Here is a tiny trained network, its code and every weight. The questions are about switching its units off for an input and a class, where a switched-off unit gives its printed mean instead of its output.

import numpy as np


def w(rows, s, z=0):
    codes = np.array(rows[::2]) - 128.0
    scale = np.full(codes.shape[1], s)
    scale[-1] = z or s
    return codes * scale


def norm(h):
    return h / np.sqrt((h * h).mean(-1, keepdims=True) + 1e-5)


def f(y):
    return np.maximum(y, 0)


def log_softmax(a):
    a = a - a.max(-1, keepdims=True)
    return a - np.log(np.exp(a).sum(-1, keepdims=True))


def net(x, mask):
    res = np.array(x, float).reshape(1, 6) / 4 @ E
    u = 0
    for l in range(3):
        y = f(norm(res) @ A[l][:, :-1].T + A[l][:, -1])
        res = res + np.where(mask[u : u + 4], y, B[l][:, -1]) @ B[l][:, :-1]
        u += 4
    return log_softmax(norm(res)[-1] @ U[:, :-1].T + U[:, -1])


A, B = {}, {}
E = w([
[38,133,103,110,168],'x0',
[94,192,96,3,91],'x1',
[118,161,87,193,97],'x2',
[143,140,94,205,114],'x3',
[170,151,85,161,181],'x4',
[171,118,89,104,89],'x5',
],0.011)
A[0] = w([
[169,75,61,150,248,30],'0.n0',
[79,162,95,194,120,167],'0.n1',
[87,45,168,92,213,71],'0.n2',
[90,202,20,95,123,254],'0.n3',
],0.013,0.003)
B[0] = w([
[250,156,108,169,143,208],'0.n0',
[105,113,116,166,78,200],'0.n1',
[133,79,205,137,203,212],'0.n2',
[116,72,2,116,182,254],'0.n3',
],0.015,0.0082)
A[1] = w([
[87,192,119,99,162,151],'1.n0',
[165,98,111,141,105,5],'1.n1',
[172,52,107,36,90,102],'1.n2',
[45,232,150,250,81,14],'1.n3',
],0.015,0.0023)
B[1] = w([
[153,121,79,111,179,168],'1.n0',
[134,133,89,110,120,192],'1.n1',
[79,188,151,146,97,255],'1.n2',
[99,2,168,141,78,195],'1.n3',
],0.022,0.0055)
A[2] = w([
[93,120,78,206,84,6],'2.n0',
[172,208,171,139,96,204],'2.n1',
[169,129,203,57,4,52],'2.n2',
[144,131,170,245,112,29],'2.n3',
],0.017,0.0021)
B[2] = w([
[121,75,103,189,93,238],'2.n0',
[171,157,113,124,86,187],'2.n1',
[42,234,117,203,112,198],'2.n2',
[130,143,174,9,113,254],'2.n3',
],0.016,0.0073)
U = w([
[128,96,249,135,222,169],'0',
[148,118,162,115,136,2],'1',
[122,31,181,192,71,139],'2',
[83,223,135,142,57,145],'3',
[99,117,34,166,131,167],'4',
[163,95,71,173,136,197],'5',
[74,147,97,64,224,157],'6',
[231,152,175,140,127,151],'7',
],0.017,0.0051)

Each question gives the input, the list of numbers given to net, and the class t.
The units are the neurons (one row each of A and B). Each row of codes is followed by its name. A weight is (code - 128) times the scale printed after its matrix; where a second scale follows, it is the last column's (A, B and U).
mask holds one flag per neuron, layer by layer. A switched-off neuron (its flag False) gives its mean, the last column of its row in B, instead of its output. The means were averaged over made-up inputs and are rounded, as every weight is.
A unit's drop is (log p(t) with every unit on - log p(t) with that unit switched off) / (log p(t) with every unit on - log p(t) with every unit switched off).
unit that matters most: the unit with the biggest drop
top k neurons: the k neurons with the biggest drops, biggest first
top k neurons in layer l: the k neurons of layer l with the biggest drops, biggest first
drop of u: that unit's drop, to one decimal
input [2,-1,-6,7,-2,6], class 3: top 2 neurons in layer 0 : (0.n3, 0.n2)
input [5,0,6,8,-1,0], class 2: unit that matters most : 0.n1
input [-5,-8,3,6,8,7], class 7: top 3 neurons : (0.n0, 0.n3, 2.n3)
input [-6,-4,0,-1,0,-4], class 7: top 2 neurons in layer 0 : (0.n3, 0.n1)
input [8,-7,5,7,-2,5], class 2: top 2 neurons : (1.n3, 0.n3)
input [6,1,7,8,2,-5], class 2: top 2 neurons : (0.n1, 1.n3)
input [0,-8,2,8,5,5], class 2: top 2 neurons in layer 2 : (2.n0, 2.n3)
input [-3,-4,-5,-4,6,3], class 7: top 2 neurons in layer 0 : (0.n0, 0.n3)
input [-7,-5,8,-1,6,4], class 2: top 3 neurons : (0.n3, 1.n3, 0.n2)
input [8,-6,-4,-7,7,3], class 0: top 2 neurons : (0.n2, 0.n3)
input [-7,0,5,-3,3,-8], class 2: top 2 neurons : (1.n3, 0.n3)
input [4,-4,-6,5,5,1], class 7: top 2 neurons in layer 0 : (0.n0, 0.n3)
input [6,-8,-7,3,8,8], class 7: top 2 neurons : (0.n0, 0.n3)
input [2,0,-6,0,6,-6], class 0: top neuron in layer 0 : (0.n2)
input [2,2,-4,-2,-5,-8], class 0: top 2 neurons in layer 0 : (0.n2, 0.n3)
input [-6,-1,3,5,3,-1], class 2: top 2 neurons : (0.n3, 1.n3)
input [-8,2,5,4,1,0], class 2: top 2 neurons in layer 1 : (1.n3, 1.n2)
input [-3,-8,0,-7,-4,6], class 3: top 2 neurons : (0.n3, 2.n2)
input [-8,-7,-5,-2,6,-2], class 7: drop of 0.n0 : 0.1
input [5,-8,5,-7,-8,1], class 0: drop of 0.n2 : 0.6
